Here is a tiny trained network, its code and every weight. The questions are about switching its units off for an input and a target symbol, where a switched-off unit gives its printed mean instead of its output.

import numpy as np


def w(rows, s, z=0):
    codes = np.array(rows[::2]) - 128.0
    scale = np.full(codes.shape[1], s)
    scale[-1] = z or s
    return codes * scale


def f(y):
    return np.maximum(y, 0)


def softmax(a):
    e = np.exp(a - a.max(-1, keepdims=True))
    return e / e.sum(-1, keepdims=True)


def log_softmax(a):
    a = a - a.max(-1, keepdims=True)
    return a - np.log(np.exp(a).sum(-1, keepdims=True))


def net(x, mask):
    ids = ['ΔΠΨΩβεζθλστ'.index(c) for c in x.split()]
    T = len(ids)
    res = E[ids] + P[:T]
    r = res
    for j in range(3):
        rows = slice(3 * j, 3 * j + 3)
        q, k, v = (r @ M[0][rows].T for M in (Q, K, V))
        z = softmax(np.where(np.tri(T) > 0, q @ k.T / 3**0.5, -1e9)) @ v
        o = O[0][rows]
        res = res + np.where(mask[j], z, o[:, -1]) @ o[:, :-1]
    y = f(res @ A[0][:, :-1].T + A[0][:, -1])
    res = res + np.where(mask[3:15], y, B[0][:, -1]) @ B[0][:, :-1]
    return log_softmax(res[-1] @ U[:, :-1].T + U[:, -1])


Q, K, V, O, A, B = {}, {}, {}, {}, {}, {}
E = w([
[173,118,254,40],'Δ',
[113,163,74,114],'Π',
[119,156,43,95],'Ψ',
[98,157,64,105],'Ω',
[254,41,43,201],'β',
[64,125,56,226],'ε',
[195,189,227,208],'ζ',
[53,183,197,158],'θ',
[104,164,69,110],'λ',
[116,20,90,50],'σ',
[106,163,55,106],'τ',
],0.0073)
P = w([
[198,2,169,153],'0',
[128,87,91,87],'1',
[99,107,83,85],'2',
[89,115,82,91],'3',
[86,110,101,98],'4',
[87,110,97,115],'5',
[86,88,108,123],'6',
[105,99,68,89],'7',
],0.0025)
Q[0] = w([
[41,141,51,32],'head 0',
[207,119,193,2],'head 0',
[31,159,76,90],'head 0',
[62,67,35,214],'head 1',
[208,172,223,34],'head 1',
[188,91,212,33],'head 1',
[211,60,118,26],'head 2',
[58,245,79,225],'head 2',
[64,223,134,144],'head 2',
],0.0076)
K[0] = w([
[69,49,17,187],'head 0',
[135,30,47,40],'head 0',
[73,103,53,174],'head 0',
[47,169,44,213],'head 1',
[226,95,213,24],'head 1',
[213,89,135,5],'head 1',
[224,1,98,153],'head 2',
[16,250,196,107],'head 2',
[110,248,218,64],'head 2',
],0.0073)
V[0] = w([
[39,108,148,174],'head 0',
[63,44,122,108],'head 0',
[20,137,119,226],'head 0',
[139,224,53,254],'head 1',
[10,46,142,154],'head 1',
[24,74,43,249],'head 1',
[24,32,121,14],'head 2',
[245,48,3,144],'head 2',
[106,170,217,60],'head 2',
],0.0052)
O[0] = w([
[26,153,125,155,124],'head 0',
[61,96,153,102,188],'head 0',
[33,215,141,207,109],'head 0',
[129,199,29,227,89],'head 1',
[24,89,217,182,173],'head 1',
[47,94,75,228,189],'head 1',
[54,31,114,58,206],'head 2',
[230,1,110,208,253],'head 2',
[94,215,115,17,65],'head 2',
],0.0056,0.0019)
A[0] = w([
[145,226,22,49,108],'neuron 0',
[115,182,185,170,254],'neuron 1',
[29,153,2,111,113],'neuron 2',
[19,143,128,36,204],'neuron 3',
[90,203,39,167,113],'neuron 4',
[215,129,109,164,74],'neuron 5',
[187,93,197,144,200],'neuron 6',
[39,163,91,154,137],'neuron 7',
[116,100,43,125,181],'neuron 8',
[110,223,11,118,110],'neuron 9',
[68,170,190,150,36],'neuron 10',
[46,154,185,48,224],'neuron 11',
],0.007,0.0041)
B[0] = w([
[238,219,254,120,151],'neuron 0',
[129,227,140,201,217],'neuron 1',
[56,5,227,104,224],'neuron 2',
[24,95,128,31,243],'neuron 3',
[110,129,226,209,190],'neuron 4',
[81,64,121,52,156],'neuron 5',
[228,134,131,201,233],'neuron 6',
[33,102,179,171,198],'neuron 7',
[175,58,98,147,254],'neuron 8',
[198,144,246,214,173],'neuron 9',
[168,223,53,226,134],'neuron 10',
[70,214,196,40,227],'neuron 11',
],0.0066,0.0042)
U = w([
[125,143,113,142,43],'Δ',
[73,85,185,218,8],'Π',
[46,44,55,36,240],'Ψ',
[120,131,107,138,80],'Ω',
[117,151,69,144,131],'β',
[226,215,221,183,253],'ε',
[163,82,59,149,115],'ζ',
[198,89,58,185,86],'θ',
[165,191,92,167,158],'λ',
[150,172,254,34,38],'σ',
[35,230,134,105,97],'τ',
],0.0066,0.0044)

Each question gives the input, a string of symbols that net reads in full, and the target symbol t.
The units are the heads (3 rows each of Q, K, V and O) and the neurons (one row each of A and B). Each row of codes is followed by its name. A weight is (code - 128) times the scale printed after its matrix; where a second scale follows, it is the last column's (O, A, B and U).
mask holds one flag per unit, heads first, then neurons. A switched-off unit (its flag False) gives its mean, the last column of its rows in O or B, instead of its output. The means were averaged over made-up inputs and are rounded, as every weight is.
A unit's drop is (log p(t) with every unit on - log p(t) with that unit switched off) / (log p(t) with every unit on - log p(t) with every unit switched off).
The circuit of an input: a set's keep is (log p(t) with only the set's units on - log p(t) with every unit switched off) / (log p(t) with every unit on - log p(t) with every unit switched off). Starting from the 12 units with the biggest drops (on a tie, the unit counted first), units are removed one at a time, each time the one whose removal leaves the highest keep (on an exact tie, the one counted first), for as long as the keep stays at least 0.8.
circuit, biggest first: the units of the circuit, biggest drop first
top k neurons: the k neurons with the biggest drops, biggest first
heads that matter: for each layer, one digit per head in row order, 1 if its drop is at least 0.15 and else 0, layers parted by /
drop when u is switched off: that unit's drop, to one decimal
input Ω τ ζ Ψ, target ε: circuit, biggest first : (neuron 0; head 1; neuron 9)
input Δ Ψ Δ, target σ: top neuron : (neuron 11)
input ε σ ε λ, target Π: heads that matter : 110
input ζ ε ζ τ, target ε: heads that matter : 011
input β σ σ Δ Ω, target Ψ: heads that matter : 001
input σ σ λ, target Ψ: heads that matter : 001
input Π ε Π, target Π: top 4 neurons : (neuron 2; neuron 4; neuron 7; neuron 9)
input ε σ β Δ σ ε, target Π: heads that matter : 010
input τ ζ Ω, target ε: top 2 neurons : (neuron 0; neuron 9)
input ζ Ψ λ, target ε: top 2 neurons : (neuron 0; neuron 9)
input σ Δ Ω σ σ Δ σ Π, target Ψ: drop when neuron 3 is switched off : 0.2
input ζ ε λ ζ ε τ, target Π: drop when neuron 7 is switched off : 0.2
input ε ζ ζ β, target θ: drop when neuron 11 is switched off : 0.1
input ε ζ ε Ψ, target Π: drop when neuron 9 is switched off : 0.1
input λ λ Δ Δ ζ σ Δ Ω, target σ: top neuron : (neuron 0)
